Below are the code and all the weights of a small trained network. Each question names an input and a class and asks about switching units off, where a switched-off unit gives its printed mean instead of its output.

import numpy as np


def w(rows, s, z=0):
    codes = np.array(rows[::2]) - 128.0
    scale = np.full(codes.shape[1], s)
    scale[-1] = z or s
    return codes * scale


def norm(h):
    return h / np.sqrt((h * h).mean(-1, keepdims=True) + 1e-5)


def f(y):
    return y / 2 * (1 + np.tanh(0.7978845608 * (y + 0.044715 * y**3)))


def log_softmax(a):
    a = a - a.max(-1, keepdims=True)
    return a - np.log(np.exp(a).sum(-1, keepdims=True))


def net(x, mask):
    res = np.array(x, float).reshape(1, 2) / 4 @ E
    u = 0
    for l in range(2):
        y = f(norm(res) @ A[l][:, :-1].T + A[l][:, -1])
        res = res + np.where(mask[u : u + 3], y, B[l][:, -1]) @ B[l][:, :-1]
        u += 3
    return log_softmax(norm(res)[-1] @ U[:, :-1].T + U[:, -1])


A, B = {}, {}
E = w([
[115,159,91],'x0',
[210,255,191],'x1',
],0.0075)
A[0] = w([
[150,90,249,78],'0.n1',
[121,100,112,255],'0.n2',
[124,223,43,29],'0.n3',
],0.016,0.0017)
B[0] = w([
[231,163,57,253],'0.n1',
[1,232,129,194],'0.n2',
[226,151,79,232],'0.n3',
],0.02,0.0052)
A[1] = w([
[163,172,169,214],'1.n1',
[96,100,69,11],'1.n2',
[165,4,73,7],'1.n3',
],0.035,0.0019)
B[1] = w([
[39,72,148,255],'1.n1',
[219,84,140,203],'1.n2',
[79,253,153,152],'1.n3',
],0.019,0.0089)
U = w([
[70,30,115,162],'0',
[254,158,67,159],'1',
[80,237,123,194],'2',
[166,153,209,5],'3',
[144,155,215,55],'4',
],0.021,0.012)

Each question gives the input, the list of numbers given to net, and the class t.
The units are the neurons (one row each of A and B). Each row of codes is followed by its name. A weight is (code - 128) times the scale printed after its matrix; where a second scale follows, it is the last column's (A, B and U).
mask holds one flag per neuron, layer by layer. A switched-off neuron (its flag False) gives its mean, the last column of its row in B, instead of its output. The means were averaged over made-up inputs and are rounded, as every weight is.
A unit's drop is (log p(t) with every unit on - log p(t) with that unit switched off) / (log p(t) with every unit on - log p(t) with every unit switched off).
The circuit of an input: a set's keep is (log p(t) with only the set's units on - log p(t) with every unit switched off) / (log p(t) with every unit on - log p(t) with every unit switched off). Starting from all 6 units, units are removed one at a time, each time the one whose removal leaves the highest keep (on an exact tie, the one counted first), for as long as the keep stays at least 0.8.
circuit, biggest first: the units of the circuit, biggest drop first
most important unit: the unit with the biggest drop
k most important neurons: the k neurons with the biggest drops, biggest first
top k neurons in layer l: the k neurons of layer l with the biggest drops, biggest first
drop of u: that unit's drop, to one decimal
input [8,-5], class 1: most important unit => 1.n1
input [7,8], class 0: 3 most important neurons => 1.n1, 0.n1, 1.n3
input [2,2], class 2: 2 most important neurons => 1.n3, 0.n3
input [-2,3], class 2: circuit, biggest first => 1.n2, 1.n3, 1.n1, 0.n2
input [-7,-4], class 1: top 2 neurons in layer 1 => 1.n1, 1.n2
input [2,3], class 2: 3 most important neurons => 1.n2, 1.n3, 0.n3
input [3,8], class 0: 3 most important neurons => 1.n1, 0.n1, 0.n2
input [-3,1], class 2: circuit, biggest first => 1.n3, 0.n2
input [5,6], class 0: 2 most important neurons => 1.n1, 0.n1
input [-1,3], class 2: top 2 neurons in layer 1 => 1.n2, 1.n3
input [6,7], class 0: 2 most important neurons => 1.n1, 0.n1
input [1,3], class 2: 4 most important neurons => 1.n2, 1.n3, 0.n3, 1.n1
input [-2,-3], class 2: top 2 neurons in layer 0 => 0.n2, 0.n1
input [2,-1], class 2: most important unit => 0.n2
input [-3,4], class 0: 2 most important neurons => 1.n1, 0.n3
input [-7,-3], class 1: 2 most important neurons => 1.n1, 0.n2
input [1,0], class 2: top 2 neurons in layer 0 => 0.n2, 0.n1
input [3,0], class 2: 2 most important neurons => 1.n3, 0.n3
input [-8,-5], class 1: top 2 neurons in layer 1 => 1.n2, 1.n1
input [-7,-6], class 1: top 2 neurons in layer 1 => 1.n2, 1.n1
input [1,7], class 0: 2 most important neurons => 1.n1, 0.n2
input [-8,-7], class 1: most important neuron => 1.n2
input [8,-6], class 1: 2 most important neurons => 1.n1, 1.n2
input [-1,-2], class 2: 3 most important neurons => 0.n2, 1.n1, 0.n1
input [-4,-3], class 1: top 2 neurons in layer 1 => 1.n1, 1.n2
input [-1,2], class 2: 3 most important neurons => 1.n3, 0.n2, 1.n2
input [-6,7], class 0: top 2 neurons in layer 0 => 0.n3, 0.n2
input [1,6], class 0: drop of 1.n1 => 0.9
input [-7,-5], class 1: drop of 1.n1 => 1.9
input [-8,-4], class 1: drop of 1.n1 => 0.7
